Below are the code and all the weights of a small trained network. Each question names an input and a target symbol and asks about switching units off, where a switched-off unit gives its printed mean instead of its output.

import numpy as np


def w(rows, s, z=0):
    codes = np.array(rows[::2]) - 128.0
    scale = np.full(codes.shape[1], s)
    scale[-1] = z or s
    return codes * scale


def f(y):
    return np.maximum(y, 0)


def softmax(a):
    e = np.exp(a - a.max(-1, keepdims=True))
    return e / e.sum(-1, keepdims=True)


def log_softmax(a):
    a = a - a.max(-1, keepdims=True)
    return a - np.log(np.exp(a).sum(-1, keepdims=True))


def net(x, mask):
    ids = ['ΓΠΣΦΨΩαβδεζηθλμξ'.index(c) for c in x.split()]
    T = len(ids)
    res = E[ids] + P[:T]
    q, k, v = (res @ M[0].T for M in (Q, K, V))
    z = softmax(np.where(np.tri(T) > 0, q @ k.T / 4**0.5, -1e9)) @ v
    res = res + np.where(mask[0], z, O[0][:, -1]) @ O[0][:, :-1]
    y = f(res @ A[0][:, :-1].T + A[0][:, -1])
    res = res + np.where(mask[1:9], y, B[0][:, -1]) @ B[0][:, :-1]
    return log_softmax(res[-1] @ U[:, :-1].T + U[:, -1])


Q, K, V, O, A, B = {}, {}, {}, {}, {}, {}
E = w([
[81,179,47,98,141],'Γ',
[155,76,126,87,173],'Π',
[177,110,180,90,96],'Σ',
[133,142,132,116,96],'Φ',
[104,169,56,138,95],'Ψ',
[158,104,90,183,95],'Ω',
[106,189,124,67,61],'α',
[155,115,205,16,96],'β',
[119,152,124,138,105],'δ',
[150,80,31,141,144],'ε',
[107,166,140,188,51],'ζ',
[194,86,148,67,63],'η',
[87,163,5,134,121],'θ',
[75,184,98,155,130],'λ',
[62,174,203,66,88],'μ',
[130,160,132,108,123],'ξ',
],0.017)
P = w([
[101,2,131,124,93],'0',
[158,142,115,164,131],'1',
[141,153,196,140,211],'2',
[79,137,97,21,125],'3',
[171,173,99,175,134],'4',
[138,159,198,132,223],'5',
[72,138,104,10,122],'6',
[171,161,92,172,118],'7',
[132,151,201,122,213],'8',
[74,132,98,14,124],'9',
],0.016)
Q[0] = w([
[104,106,94,41,58],'H1',
[126,132,78,128,101],'H1',
[69,116,62,46,161],'H1',
[28,12,111,83,107],'H1',
],0.011)
K[0] = w([
[110,72,138,118,45],'H1',
[117,123,70,109,86],'H1',
[54,68,129,158,169],'H1',
[10,12,152,105,109],'H1',
],0.011)
V[0] = w([
[237,116,125,21,66],'H1',
[11,143,102,67,130],'H1',
[84,169,167,168,2],'H1',
[188,143,23,151,58],'H1',
],0.0094)
O[0] = w([
[198,117,125,93,94,255],'H1',
[136,230,81,139,139,142],'H1',
[96,123,153,205,8,246],'H1',
[121,82,79,121,89,251],'H1',
],0.014,0.0042)
A[0] = w([
[116,120,224,149,88,195],'N1',
[166,76,109,163,134,146],'N2',
[60,117,136,53,117,134],'N3',
[32,101,108,142,89,128],'N4',
[159,128,136,169,131,255],'N5',
[108,151,9,68,106,90],'N6',
[180,144,104,127,92,155],'N7',
[138,169,190,141,188,65],'N8',
],0.012,0.0059)
B[0] = w([
[55,161,173,172,190,205],'N1',
[165,155,180,134,141,170],'N2',
[220,105,83,220,177,189],'N3',
[198,187,78,97,126,211],'N4',
[151,119,70,92,254,174],'N5',
[65,79,185,141,138,252],'N6',
[94,91,161,107,131,219],'N7',
[169,122,116,192,8,156],'N8',
],0.0096,0.014)
U = w([
[56,108,138,134,176,60],'Γ',
[164,143,108,43,184,219],'Π',
[172,105,190,135,127,81],'Σ',
[139,102,137,137,132,135],'Φ',
[157,102,116,146,115,126],'Ψ',
[227,78,85,161,100,114],'Ω',
[88,88,176,153,50,152],'α',
[128,133,198,4,156,129],'β',
[154,129,107,127,142,144],'δ',
[115,54,156,159,188,125],'ε',
[154,129,109,198,113,47],'ζ',
[157,62,189,123,107,37],'η',
[91,105,103,117,159,101],'θ',
[132,173,52,67,166,195],'λ',
[120,183,161,66,176,254],'μ',
[132,106,145,124,149,133],'ξ',
],0.011,0.005)

Each question gives the input, a string of symbols that net reads in full, and the target symbol t.
The units are the heads (4 rows each of Q, K, V and O) and the neurons (one row each of A and B). Each row of codes is followed by its name. A weight is (code - 128) times the scale printed after its matrix; where a second scale follows, it is the last column's (O, A, B and U).
mask holds one flag per unit, heads first, then neurons. A switched-off unit (its flag False) gives its mean, the last column of its rows in O or B, instead of its output. The means were averaged over made-up inputs and are rounded, as every weight is.
A unit's drop is (log p(t) with every unit on - log p(t) with that unit switched off) / (log p(t) with every unit on - log p(t) with every unit switched off).
The circuit of an input: a set's keep is (log p(t) with only the set's units on - log p(t) with every unit switched off) / (log p(t) with every unit on - log p(t) with every unit switched off). Starting from all 9 units, units are removed one at a time, each time the one whose removal leaves the highest keep (on an exact tie, the one counted first), for as long as the keep stays at least 0.8.
circuit, biggest first: the units of the circuit, biggest drop first
unit that matters most: the unit with the biggest drop
k most important neurons: the k neurons with the biggest drops, biggest first
input λ α Π, target Ω: most important neuron	N8
input α ζ ζ, target Γ: circuit, biggest first	N1, H1
input α β α ζ α α α Ω Ψ ξ, target α: circuit, biggest first	H1, N6
input Γ α α α α β Ω, target Γ: circuit, biggest first	H1, N6
input ζ ε α α, target ζ: 3 most important neurons	N4, N3, N1
input Ω α α Φ, target Ω: 2 most important neurons	N3, N4
input α ε Ω α β α μ ε ε, target Π: circuit, biggest first	N6, H1
input ε β Ω ε Ω ζ ζ, target ε: circuit, biggest first	H1, N6, N3
input β α ζ Ω Ω α α α Ω ζ, target β: circuit, biggest first	H1, N3
input ε Ω ε ζ ε Σ α ζ Ψ Ω, target ε: 2 most important neurons	N6, N4
input λ α Ω α α α ξ, target λ: circuit, biggest first	H1, N4
input Ω α λ λ α ε α Ω Ω λ, target Ω: circuit, biggest first	N3, H1, N1
input α ζ β α ζ ξ λ, target α: 2 most important neurons	N6, N5
input Γ Π ε α α β Γ, target Γ: circuit, biggest first	N6
input α η η, target β: circuit, biggest first	H1, N3
input Ω β Ω Γ α Ω ε, target Ω: circuit, biggest first	N3, N1
input ε α Ω α α, target α: 3 most important neurons	N3, N7, N6
input Σ Σ Ψ ε ε, target ε: circuit, biggest first	H1, N6
input Π θ θ β Ω α ξ, target Π: 3 most important neurons	N3, N1, N7
input α ε ε, target Π: circuit, biggest first	H1
input β λ α Π, target β: circuit, biggest first	H1, N4
input Ω Φ α ζ, target Ω: 3 most important neurons	N4, N3, N7
input Ω α λ α α α ζ α Π, target Ω: 4 most important neurons	N8, N6, N1, N7
input α λ Γ Ω Ω α θ, target α: 2 most important neurons	N6, N5
input λ Ω β β β α ζ Ω β Ω, target λ: 2 most important neurons	N4, N1
input Ω α ε α Γ θ Ω α μ η, target Ω: 2 most important neurons	N3, N4
input β λ α α β, target β: unit that matters most	N3
